Each row is followed by the grade that its hidden value falls in (each part has its own value, ranges and names):
[  44   53  -49  -54   40 -218 -119  -59  -55  185  -64  110  -96   65
   18   52    7  -21  144  -94    5   31  221   42  -33 -126   -5  -62
 -110  -57  -36  -81  152  124 -106   88 -168 -101  -84   -6  210   63
 -104   79  -25  -58    8]
D
[  43  204 -154  -85 -291  -85  -75  204   38  -51 -143 -188  133  -74
 -113   74  131   96  -96   92  -70 -288  -70  313 -109 -181   68 -100
  324 -282   42   31   -2   57  -23   62   90   67  138  -43  152  258
  131  103  128   -8  -49]
M
[ -12  299  -48  -68 -268 -233  106   78  -77 -279   83 -198  289 -194
 -107   16  -60  224 -135  229  -42 -318    4  163 -172 -231  -21   25
  237 -187   69  152   45    6   84   61  229   -6  234  -31   83  235
    0  195  -61   19   -8]
F
[  76  149   64   -3  -74 -162  134  -99  -76   51   20   30  -74  180
  -25    3    9   29  135  -45 -167   63   96   34 -127  -21   32   28
   -8   23   11  -42   87  144  109   86 -169   -2  -76 -100  181  175
  119  227   24  -55  -23]
F
[  55  168  -30   44  -69   95  -14  -57  -55   11 -141  179  -31 -107
 -108  -36   93  183    2   64    2  -78   49  -62  -44  114   67  -14
   58   96   28  -14  -33   55  107  -28  135   21  137   91   79   92
   55    4   35    7  135]
A
[-121  -21  287  206   15  641  145 -167  -49   38 -328  176   36  115
 -189 -188  209  452  -43  223  -71 -137 -198  -41 -273  266  163  380
  153  250  136  -47 -199    8  145 -114   43  160  119   -5 -151  294
  185  -99   36   22  298]
A
[  81  107 -103  -26  -48   24   31   44  -39 -116  -85   73 -118 -113
  -41  -27   30   30   27 -119  -35  -20   -6   -6   37  139  -18  -38
   54   55    5   -7  -91   83  154   -1  197   71  114  147   68    8
  105   54   39   68   55]
R
[  48 -194   26   -6  241  139   85  -78  -59  238 -165  177 -306  160
  -23  -22   66  -48  131 -272   72  175   -6  -48   28  280  -71  182
 -207  216  -24 -107 -100   99   81  -29 -138   38  -60  150  -55  -86
  150  -50   -7  -10  155]
U
[  42  -34   90  162  290  332  -13 -321 -151  218 -168  408 -345  -27
  -33 -101  190  155  182 -172 -112   64  232 -300 -158  264   70  174
 -234  360   12  -91 -118  186  -77   -6  -19   15  -69  126  157  -40
  -20 -167  -32   40  244]
A
[  87  -61 -259 -278 -137 -461   -2  419   65   31   30 -286   85 -207
  -46  188  -75 -283 -191 -184  347   33  -76  241  339  136 -281 -213
   36 -359  -52   29   30   24  183   16  119  -96  190  254 -205 -183
   67  104   66 -133 -100]
A
[ 218 -129 -260  -79  109 -250 -303 -104    2  264 -162  204  -75   -1
   33  293 -141 -186  167  -62  377  124  -44  268  235 -105  -85 -127
 -268 -194   62    1  157 -106  -57   40  -85 -207 -226   52  -16 -103
  -32   18  -88  -29  155]
M
[ 184  249  -36  -62 -220 -541  -27  -67  -90  -84  226 -240  181 -196
   50  161 -172 -272   47   38  -88  -57  243   90  112 -118  -13 -268
 -123 -300   73   66  336  193  191  140 -145 -285 -124   15  165   24
 -106  361 -121 -108 -110]
F
[  64  176   74  230   39  283  -39 -355  -74  210 -237  564 -127  133
 -118   33  269  508  149  199 -110   72   45  -82 -398  -31  154  150
   85  141  104  -21  -83   24 -207   53   90   81 -119 -302  238  340
   92  -70  149  -65  211]
A
[-106 -188  131   32  151  420  -30   26  -41  228 -269  -21 -280  138
  -55 -215  221  -22  114 -304 -186 -100  119  -45  -68  307   96  148
  -21  179  -41 -205 -189  227  -25    0 -203  133   23  228   83   21
   29 -151   69   92   92]
F
[-137  -61  210  -43   -8  105   45  188  128  181 -340  -31 -169   51
   -1 -124  248 -262  -20 -266   14  173  128 -165  161  456   32   29
 -105  -84  -27 -344   31   77  149  -79 -193  -11  -56  194 -127  -36
   34  -50  138 -148 -152]
V
[  -6  -22 -206 -272 -143 -405  132  482   27  111   96 -280  -42   11
  -96   77  110  -50 -155 -283   64   12   22  224   20   57 -276 -131
  271 -281 -148    5 -139  178  -33  128   87  111  263   76   34    3
  128   91  254 -137 -196]
U
[ 111 -143   50  -27  164 -160   57 -133 -106  252   65  105 -256  230
   43   11 -102 -191  254 -303  -15  289  161  -43  120  226  -96  -27
 -273  121  -45 -102   52  203  149   91 -291  -82 -176   93   65 -104
   14  144  -20  -48   50]
U
[ -41  -17  188  118  -49  194  -34 -150  -28 -103 -135  -73  173  -96
  -17    5   -3   45   14  148  -32 -132  -52  101  -74   66   71  146
  -22 -183  205    8   21   -6   71   25   22  -86 -144  -17 -104  159
  -65   44  -94   23   96]
A
[ -95   83 -120 -278 -215 -361  177  453   -3 -217  110 -225   77  -47
  -90 -142 -191  -12 -113 -171  169   -5    1   62  253  174 -235 -152
  212  -54 -160  -26  -90   12  355    2  251  101  468  310  -98  -66
  -12  176   75   46 -117]
V
[  34  197  172  129  -81   55    0 -154   -4   -6 -141   89  -52 -127
   26    0  206  -58   52  -11 -223   44  208 -166  -98  159  135  -18
  -70 -112  115 -124  112  160   37   42  -46  -91 -200  -55  138  131
  -11   75   51 -110  -69]
V
[  16   62   15  -17  -10  -24   39  -18  -21  173 -180   78   20    1
 -104   57  121  118  -61   82  123  -52   -1   42  -86   21    7  121
  -24   -8   32  -33   69   17   26  -41  -73  -49   61   15  -33  110
  104   10   -7 -128  110]
M
[ 120 -202  -26   35  310  229    4 -235  -78  308 -261  374 -432  369
   -3   -8   20   23  309 -262   36  218  -71   31  -28  135   22  219
 -249  360  -19 -128  -76   59   33  -25 -242   85 -176   55   73   -4
  223  -29  -35   74  255]
M
[ -60  243  -28  -12 -267  -25 -197   58   68   -3 -299   -7  295 -164
 -132   61  108  180 -116  335  155 -312   -8  195  -74 -190  144  -30
  172 -318  117  -29  124 -179  -66  -23  110  -81   92  -46   25  270
  -80  -13   16  -41   25]
F
[ -11 -257  231  -17  231    9  230  -67 -119  235   63 -126 -290  310
   56 -100   14 -210  187 -407 -214  214  154  -61  -39  288  -95  191
 -232  172  -53 -142   -5  366  132   86 -451   -4 -172  100   20  -49
   89  143  -35  -70    6]
Y
[ 127  296   -1   78 -189  -17  -11 -143  -60 -117  -63  153   50 -107
  -64   -6  -11  120   60  151  -88  -41   54  -44   -4   52  125 -120
   51   37   82    9   95   67  238    1  106  -44   41   11  135  153
   53  172    3    4   88]
R
[ 224  184 -216 -127 -135 -413  142  -33 -148 -234  235  -77   33  107
   -8  103 -321   68  129    8  -57  -30 -111  288  -18 -290 -106  -65
   81   36   -2  194   98  113  264  109   46   12   88  -43  179  131
  184  415 -117   88   76]
Y
[  38  284  -78  -33 -218  -99 -224   86   41  183 -269    5  101 -190
 -101   52  229   30 -102  155   20 -241  199   37  -13 -100  180 -193
   83 -169   -1 -106  242  120  -38  -32 -110 -131  113   69  188  162
  -38   13   58 -156    4]
D
[  88  133  -65   25 -198  -16 -142   21  100  -44 -249   93   83  -79
  -24  150   84    7    0  116   80   18 -127  192   40  -11   63 -101
  109 -312  142  -43   64  -87   42   18  137  -41 -125 -103   -5  180
   81   74  109  -60  -17]
V
[-144  176  312   27  -41   -7  282   -8  -68    9  -27 -196  -56    4
  -25 -163  275   -4  -46 -117 -379 -106  312 -212 -312  120   74  221
   -5    1    1 -143   62  293    2   53 -223    9   -9  -17  160  183
   31  106   14 -135 -161]
M
[ -38  179  -15  -20 -275  133 -281  218  183  158 -499  -14   94 -222
 -113    4  304 -122 -145   94  136 -173   58   36  191  212  214 -213
  109 -294   55 -243  116  -60   74 -114   -6  -77   77  181  -36   94
   -6 -114  171 -117  -60]
R
[ 119  -91  -17   71  290   17   54 -319  -89  139 -132  425 -228   91
   22  147    2  120  179  -69  163  237  -49  -23 -131   13 -101  279
 -285  122   98   18  -31  -77  -93   15   44  -43 -242 -102  -19    5
  102  -31 -100  -25  209]
U
[ -60  216  183   43 -125    1   99  -23   73    7 -270   87  -16   10
  -25  -13  240    7  -17   40  -84   55   84  -97 -132  101  107  114
    2 -145   87 -181  103  -23   37  -21  -43  -17 -120 -111   35  211
   91   65   88 -145 -129]
R
[  74    2   50   42  -17  -81  -35 -144  -65   71   -3  -43    5   99
   23  105    9   -3  139  -14 -147  -17   55  190 -159 -129   22   41
  -18 -184  103   16   77  147  -81  150 -160  -67 -234 -161  151  188
    6  156  -15  -36   12]
M
[-125  115   20  -35 -209  108  -81  215  106   29 -348 -201  237 -203
 -140   56  306  129 -264  200   76 -360  -69  211 -170  -81   86  116
  243 -371  110  -45   11  -58 -143  -39   82    0  123  -14  -73  255
   48  -99   82 -113  -31]
M
[   9 -105   44   11  172  -87  -53 -178 -115   48   18   23  -47    8
   68   58  -79  -10  151  -95  -18  -10  135   78 -112 -122  -74  139
 -191  -74   67   20   65  111 -136  116  -97 -114 -188  -18   86   33
 -148   55 -160   22   83]
Y
[ -15 -153  156  -11  170   90  -33  -35   45  451 -352   87 -232  170
   -3    4  224 -235   71 -210   84  159  133  -83   74  275   63  125
 -297   45  -16 -285  153  125   26  -77 -461 -116 -188  128  -66  -39
   83  -62    7 -195   37]
Y
[  80 -114  -18  -45   51  -10   87   35 -113  115   71 -127  -92   31
  -59  -14  -25  -39   31 -184  -48  -19   24   77   35  193  -93    7
  -18   79  -25   30  -72  262  163   54 -109    4   91  180   -1  -45
   94   92   -3  -11  120]
F
[ 154   69 -342 -312 -102 -664  -46  251  -24  108  113  -11  -93  101
  -20  113 -267 -211  118 -243  286  152   89  198  337  -66 -218 -320
  -54  -94 -176  -25  119  -10  187   79  -22  -63  168  189  110 -141
    3  233   29   -7  -80]
F
[  22   44  -88   29  -46  110 -111   42   63    1 -271  180    8 -162
  -61  114  181  154  -70   58  139  -19 -106  101  -61   39  -17   35
  111 -205  105  -11  -87  -80 -104   -4  274   26   -7  -38  -42  118
   55 -100  111  -47   64]
V
[ -27  103   92  -77  -60  -99  -33  150   41  382 -224  -49 -187   -6
  -57  -86  299 -269  -13 -245  -70   31  374 -208  119  331  102 -156
 -123  -15 -117 -306  157  250   78  -28 -363  -94   39  231  130  -52
   -2  -13  140 -207 -138]
F
[  56 -164   76  154  283  208 -218 -428 -119  148 -191  295  -37   -2
   50   91  -85  104  213   95  123  -17   33   56  -91 -107   55  220
 -330   61  169   17  113   -3 -134   16 -121 -187 -293  -16   -3   50
 -164  -65 -262   51  330]
D
[ 162  176 -107  -28  -33 -351  176 -172 -128 -290  174   96  110 -119
    7  176 -245  132   39  125  110   45 -100  114  -79 -192 -167  105
  -67  -69  123  219   66  -81  150   69  276  -81  -28 -105   -9   77
   78  259 -173   18   94]
A
[-160   80   41 -167 -190 -464   -9  250   34 -135   88 -353  230 -149
   37   54  -26 -145  -72  -66   14 -115  215  167  -34 -156 -159  -62
   88 -572   31  -34   84  -10 -152  184   80 -110  -33  -47   46   98
 -272  128   20  -68 -315]
U
[ -17  151   65   98  -80   50 -129 -169  -38 -135  -98  200   34  -54
   13  -39  -28  151  162   77  -89  -19  119  -11  -78  -37   86  -39
   29 -104  108  -42   12  -24  -26   88  168  -25 -107  -72  163  178
 -179   54    0   91   27]
V
[ 108  211 -193   -8 -166 -226 -161  -88  -39 -125  -39  211  243 -185
  -83  185 -146  272    0  313  266  -99  -80  210  -14 -252  -43  -97
   98 -228  123  158   68 -201  -11   53  348  -98   63 -100   32  163
  -89   86  -44   22  139]
A
[ -16  139  179    9  -34  -90  229 -103  -82    8  -31  -28   51   55
  -61  -39   24   75  -16   78  -51  -26   69  -63 -139   43   21  198
  -82   73   47  -31  133   85  182  -22 -155  -65   21   -8  -12  145
   99  172  -99 -109   46]
M
[  27   93  -32  -10   -3  -18   64   -1  -51    6  -85   49  -30 -136
  -70   35  126  106  -56  -18   10  -81   46   -8 -118   45  -39   94
   19  -32   39   21  -45   66  -16   14  125    4   74   43   36   62
   68   -5    9  -44   57]
U
[ 214  -28  -70   28  161  -81  168 -206 -139   35   89  228 -261  108
   15   94  -65   37  184 -194  -51  241  -34   -5  -62  108 -126   95
 -148  187   27   71  -70  159  124   74   24   26 -121  -26   82  -20
  211  152  -21    0  145]
A
[-181  105  203  -80 -157  -85  190  239  127   15 -243 -242   38   22
  -32  -20  318 -103 -152  -82  -97  -37   62   30 -172   88    4  188
  108 -347   45 -200   38   13  -52   14  -97   33  -60  -91  -46  210
  113   47  141 -194 -288]
U
[ 245  323 -272  -36 -296 -204 -170   29  -27  -57  -43   86  115 -231
 -113  134  -49   63  -19  169   84 -129  -10  143  152  -44   71 -352
  151 -109   37   90  110   44  222   12  197  -76  173   93  152   81
   78  167   62   -8  100]
A
[ 256  224   49  128 -186  -15  -63 -308  -24 -128 -130  122  114  -51
   10  117 -174 -127  143  233   13   59 -114   73  187   79  191 -116
 -166  -27  214    4  283  -24  452  -54  -90 -202 -226   -1  -30  115
  135  300 -141  -12  156]
R

[-212 -111 -272  -87 -161 -444 -171 -104  134 -106  -48 -142  268 -198
   33  -42  -65  -80  -41 -219  122  214  254 -151  158 -184   -7  231
  -51   41  -15 -140 -165  -13   88 -111  158 -170   90   68  -15 -444
 -193 -257  178  -31    2]
Dakip
[  97  169   65 -234  -84  131  232  408 -294   73  240  134   28 -103
 -265  132  119  249  451  371  -13  142  144  279 -112   99  -80  -82
 -195  310 -117  131  183  -99  259 -108 -162  -28   51  123  101  310
  -32  -40  269  -53   90]
molam
[  33 -135 -198   -6  -59   -8  212   92 -146   35    3   99  161 -155
  -40   93   -4  121 -230 -176   36    1  154 -287  -79    2  125  136
    7  -31  -35 -182 -103   -6  337  -38  133 -205 -137  191    5 -277
   93 -233   60   30  -18]
vid
[-162 -412  -18 -101    4 -214  -21 -263  -54 -104 -310  -69   82  -37
 -130   61  -56 -126 -399 -333   91 -113  105  -88  -69   89  108  272
 -144 -181  -31 -265 -151 -108  325 -109  214  -78   15  121    5 -311
 -245 -173  -22 -345 -110]
vid
[ -17  -93  167  -76  112  -76   42  -68  -80  147  169  -32 -190  167
 -202 -146  -66 -160  326  -10    8 -182   25  290  134   69 -101 -109
 -278   62  -35 -106   55 -283  158  -57 -197  198  450   75 -183  106
 -230  201   68  -78  -41]
molam
[ -50  122    9 -144   17 -117    0  -19  -74   52   50 -118   20  -65
  -95 -162   27  -53  283  237   10   46    9  301  132    2 -146  -43
 -149  303    0   80  -77  -48    3  -76 -218   78  178  -72  -32  159
 -227   43  137  -43  -94]
Dakip
[-114   25   60 -359  225 -373  -47 -304  -91 -241  -86 -277  -56  135
   69 -290 -139  -66    6 -140  347   21    2  232  -16 -140 -143  252
 -369 -107   69  -47 -277  108  -98 -287   82  256  238  -93 -220  191
   37    3   45   28 -286]
mumo
[-375  111  104 -486   66 -531  -32 -148 -379 -305  -15 -278  136  -36
   71 -216 -196   56  202 -101  490  191  350  201 -133 -342 -121  387
 -502  -40    8  -61 -231    8  -51 -476  249  135  365  201 -164  113
   91 -362  356    9 -269]
beto
[ 361   55   88 -111  114   87  211  249 -199  161  333  188 -274   89
 -184  126  123  266  238  -11  -58  -79   69   51  -76  146  -43   14
 -226 -235   56   -4   45  -40  378 -142   27  175  180   70 -161   99
  170   66    8  -27   -1]
Dakip
[  32  126  125   30   65 -111  189  124 -117  293   64 -157  104 -164
  -74  107   51  -17   13  271 -198  -94   -1  192  143  -32  -78   83
  -93  252   83  372  -26  -12   37  -34   33  326   27  -71  208  134
 -134 -164  -13  146 -304]
Desu
[-110 -368    4 -116   21 -386 -245 -106  219 -253  -37 -109  145 -150
  -42  119  -73 -143 -274 -462  196  240  157 -202  -20 -113   43  539
   76 -291  -70 -115  -84   40   -4 -238  377   94   30   20  -10 -262
  -20  -89  -69  -31   27]
beto
[ -21  386 -136 -382  -33 -267  319  184 -558  -60  271  -65  -12   54
  123 -171 -124  364  535  209  431  160  419  104  -49 -239  -83  -30
 -670  176    4  -95 -149   20  304 -338    2  -92  413  346 -223  119
  386 -243  553  242 -133]
beto
[  85  -47 -247    3  -71   73   37   48    5  -19  135  183   52 -130
 -100  -79   10   54   32 -159    8  108   71 -225   -1   66   46   50
  167  -11  -90 -313 -113  -33  244   14 -129 -279  -68  121 -141 -245
   15  -10   40    8  206]
Desu
[   9    3  202 -103  122   49   60   93 -218  154  122   18  -54  -98
 -248  -70  178   25  180  135 -154  -73   28  226  -52   57 -105  129
    5   81   62  103  -41  -84   53 -191 -114  102  108  -86  -65  176
 -210 -124   -1 -228 -131]
Desu
[ -70   29  168  122  198  -89  169 -118 -116  311   25 -196   50  -82
  -26 -121  -70 -209 -111   76 -159 -270  -94  134  182  -70  -60   78
  -16  167  102  190 -149  -85  -71   -5  -41  366  123  -50   33   86
 -149  -93 -133  200 -383]
mumo
[-119 -275 -125 -150  -74 -343 -226 -367  231 -265 -276 -136   46    4
  -53   16 -196 -232 -205 -289  209   89   15   28  101  108   27  187
 -178 -118 -127 -287 -140  -69  223    4   94   26   95   83   16 -265
 -257  150    2 -165   68]
Dakip
[-287   48 -100 -372   90 -507 -101 -328 -129 -329  -64 -231  110   22
  134 -319 -244  -25  -17 -353  440  123  195    4  -54 -292  -89  348
 -329 -213   34 -244 -349   65  -48 -311  211   63  234  111 -268 -116
   86 -249  168   72 -202]
Desu
[  62  136   72  -88   33  -44  118  199   14  127  241  -71   28  -25
 -119   -2  -26  -39  349  267  -13   67  -26  304  152  -12 -138 -105
 -134  343  -76  227  137  -83  -25   10 -177  259  160  -35   73  305
  -78  176   98  242  -30]
molam
[ -78  -63 -359  -80 -172 -237   80   52   88  -47 -107  -86  319 -198
   85   56  -19   61 -156  -52  122  134  117 -125  122  -95   20  -64
 -106  270   -6  -12  -64   48  156   81   95 -159 -124   32   92 -246
  -73 -141  192   99  -78]
sidob
[ -25 -277 -247 -206  -57 -103    0 -215  -10 -178 -136  130  -41  108
 -119  -71  -70   53 -141 -452  184 -105   79 -113  -91  136   55  -54
 -247 -293  -29 -507 -116 -144  454   13   52 -227   78  175 -250 -355
 -147   14   81 -327   80]
sidob
[ 416  -44   61 -100  191  232   99  195   59   24  160   87 -209   32
 -191   16  254  102   87  190  -78   78 -207  161  -37  248  -83   52
   95   82   -7  139   14  172   69  -91 -214   91 -117 -309  -56  373
   65  336 -160  -46   46]
mumo
[-154 -193  296   48  226  -95  -25 -423  -82   98 -145 -222 -149   72
  -90 -240 -204 -448  -54  -10   49 -272 -140  283  188  102  -32   68
 -130  131  -51 -126 -164 -226   -2  -27 -202  342  366   55  -96  155
 -276  270 -117  -32 -226]
beto
[-312 -191 -127 -260  -28 -619 -301 -400  112 -241 -123 -210   76   38
   12 -186 -190 -166  -26 -495  271   52  229    8  102 -186  -76  274
 -326 -315   45 -312 -236 -114   95 -209  248   40  363   93 -234 -429
 -274 -181  136 -212  -94]
Dakip
[ -38   35  129   -6  143  146  317   39 -295  163  -29  -53  106 -150
  -39  -66  -24  -20 -131  168   -9 -176  -98  115  -37   12   -4  -42
   -7  316   15  122  -76  -40   13   19 -100  188  -76   46   53  292
   28  -50  -13  161 -299]
sidob
[ -81  287  -81 -473   44 -420  201   65 -404 -192   82 -164  100   11
  119  -73  -97  345  162  -15  390  157  318   87 -167 -283 -104  263
 -580 -102   92   52 -218  161  152 -392  304   97  166  150 -112   87
  310 -423  337  147 -289]
mumo
[  35  181  115  -36   25  113  255  338 -246  260   76  -78  197 -297
 -165   73  240   99  133  557 -236   59    2  262   16   10  -95   61
   83  559   29  461   21   64  -38  -98 -159   71 -171 -170  274  352
 -155 -222   79   27 -221]
mumo
[ -66   16   36   15  -54  148  -29  121   44  204   56   75  167 -268
 -333  -22  194  -81  136  196 -369  -23 -106  234   50  123 -118  -39
  297  292  -17  145   51 -149  -24   91 -262   -7 -150 -164  128   57
 -521  -87  -59 -238   22]
Desu
[ 111 -209 -126  317    4   62  -43 -108  545  113 -162 -110  254 -274
  -37  145  -77 -398 -501    2 -253   30 -388  -98  299  167   58   86
  520  297 -136  170  -22   74 -131  372  -99  221 -425 -231  362  -64
 -244  326 -403  335   18]
mumo
[  80  295 -137 -367  149   55  310  152 -416 -210  254   79   21   -2
   98 -298  -56  355  197  -31  402  159  103  -55 -269 -179  -69   83
 -185    2    0 -161 -223  198   30 -267  -50  -99  -20  126 -325  299
  529 -118  214  305  -89]
vid
[-112 -137 -150 -218 -129 -160  -44   46 -131 -239   10   67  149 -169
  -90   14  -28   93   43 -174  246  279  290 -155 -133  -41   58  279
  -51  -28 -139 -295  -99  -20  250 -225   97 -299   27  226  -72 -211
   30 -186  229 -137  166]
beto
[ -63  -85 -201 -207 -127 -134 -220 -169  285 -301  -91   14  110  -76
 -119  -50 -136 -125   36 -174  164  234  -72   89   40  113  -51   34
   24   13 -191 -252  -41  -43   82   95 -103  -53  -57   26   -5  -84
 -235  244   30  -70  246]
beto
[ 310  117   -8 -160  120  147  235  263 -176  119  283  157 -153   45
 -167   -1  185  284  212   71  -67  -37   -8   86 -105  101  -88  -28
 -115  -71   73   53   -2   53  223 -120  -80   58    8  -78 -152  183
  121   13    8  -19  -38]
mumo
[  16 -436 -147  -96   55 -515 -273 -157  298 -109  -53 -174   -4   25
  -21   16  131  -96 -221 -447   81  107  194 -186  141  -94  -13  414
 -104 -319  126 -103 -162   90  115 -289  325  -49  188 -213 -170 -468
 -180 -125  -44 -275  -79]
mumo
[ 136  247  -20  -26   21  -30  251  355  -82  308  196 -102  171 -197
  -68   90  199  153  165  417 -233   26   -4  204  131  -75 -141  -44
  -38  406  116  502   40  100  -35  -29  -51  194  -95 -215  203  220
  -84 -178   64  196 -256]
mumo
[ -94 -193 -110 -130 -153 -282  -49   70   79 -133    3  -20  199 -142
  -95  207  -96  -11  -51 -200  141  210  227  -99    5  -44   52  239
 -111  -35 -144 -101   49  -79  235  -85  233  -36   34  191  118 -249
  -75 -120  140   -1  109]
molam
[-230   -6 -336  -38 -169 -312  -92 -220  114   -9 -107 -127  232 -123
   13 -197 -122 -158   33  -88   46   51  116  -20  243  -90  -40  -43
  -87  213  -29 -216 -196 -106  128   75 -109 -206  106   72  -40 -395
 -345 -130  178  -27   -5]
Desu
[-180 -145 -136 -155 -177 -220 -101   36  -34 -114  -11   28  209 -211
 -150   57    6   19   52 -153   77  193  267  -69  -33  -45   16  206
  -33   12  -90 -183  -39 -113  219 -138  103 -220   48  166   11 -296
 -216 -246  203 -218  113]
beto
[  -6   31   61 -125   77 -191  -24  162   71   30  259 -146   55  -52
  -64  -97   39  -72  326  135   72  181   65  211  152 -144 -157   88
  -62  271  -28  204   57    2 -178 -168  -92  179  220 -136  -43  224
  -54   89  107  182  -51]
molam
[ -15 -276  -63 -119  -28 -423 -223  -70  395 -164   55  -94   88   -7
  -70  185 -132 -140 -120 -446  118  152   68  -58  110  -64  -28  275
  -94 -305  -67  -43   64  -49   65  -46  332  265  114   -1   25 -256
 -120   86  -72   66   67]
molam
[  41 -131  142 -126  262 -262 -237 -295  284  -91  -52 -284 -141   92
  -40 -224    6 -299   -7  -48   67   18 -226  310  204   26 -185  195
  -43   17   62  120 -158   94 -256 -131  -96  384  194 -379 -130  231
 -221  336 -201  -26 -180]
Desu
[ -65  141   64  -47   65  146  373  165 -398  214   85   42  161 -189
  -64  -44    7  131   -9  142  -45 -178   15   74  -94  -54  -19 -102
  -53  264   51  106  -41  -92   91   12  -52  113  -64  139   18  200
   40 -235   94  141 -280]
sidob
[ 128  -70  138  -54   88  -31  263  192 -240  270  -18 -106  -15  -53
 -149  162  224  104  -17  305 -160 -144   61  207   33   90  -31   47
 -243  237  113  315   17    3  236 -151   35  139   50 -119  146  159
 -144 -153   49 -161 -308]
vid
[  21 -173 -286 -140  -45  -94   41  -79  109 -254 -150  -20  172  -98
   62  -15  -80   11 -276 -196  266  174  -11 -178  -28   23   69   91
   -3   69 -103 -211 -134  129  143   19   52 -168 -198   30  -17 -112
  101   83   41   92   44]
sidob
[  23 -285 -181 -144  -36 -384 -235 -174  316 -288  -90 -134   41  -18
   29   46  -96 -135 -144 -304  271  268   86 -115  120   -2   18  291
  -96 -131  -99 -190 -110   88  117 -120  173  -11   89  -21  -45 -247
  -21  171   16   -6  112]
beto
[ 152 -429 -172  -10   79 -237 -202  -80  494 -121  -98 -142   52  -41
   10   51  142 -161 -336 -280   52  139 -119 -117  187   36  -16  167
  138  -15   49   43  -45  176  -66  -20  124   54  -92 -369  -39 -154
 -132  252 -184  -55  -33]
sidob
[  74  143  -15 -105  108 -332  217    4 -134  156   49 -255   11   37
  106    9  -52   64   12  127   71  -83   87  130  166 -134  -82   78
 -425   99  137  247 -141   87  121 -136  152  311  195  -33   34   52
   86 -135   93  246 -377]
mumo
[  34  120   32 -127  141  215  265   34 -299   31   86   75    3  -52
  -96 -206  -17   77   61   91   56  -83  -84   98 -134   48  -39  -23
    3  146  -31  -86 -131   -9   67  -51 -216   10  -60   57 -125  273
   91    4   14   90 -104]
vid
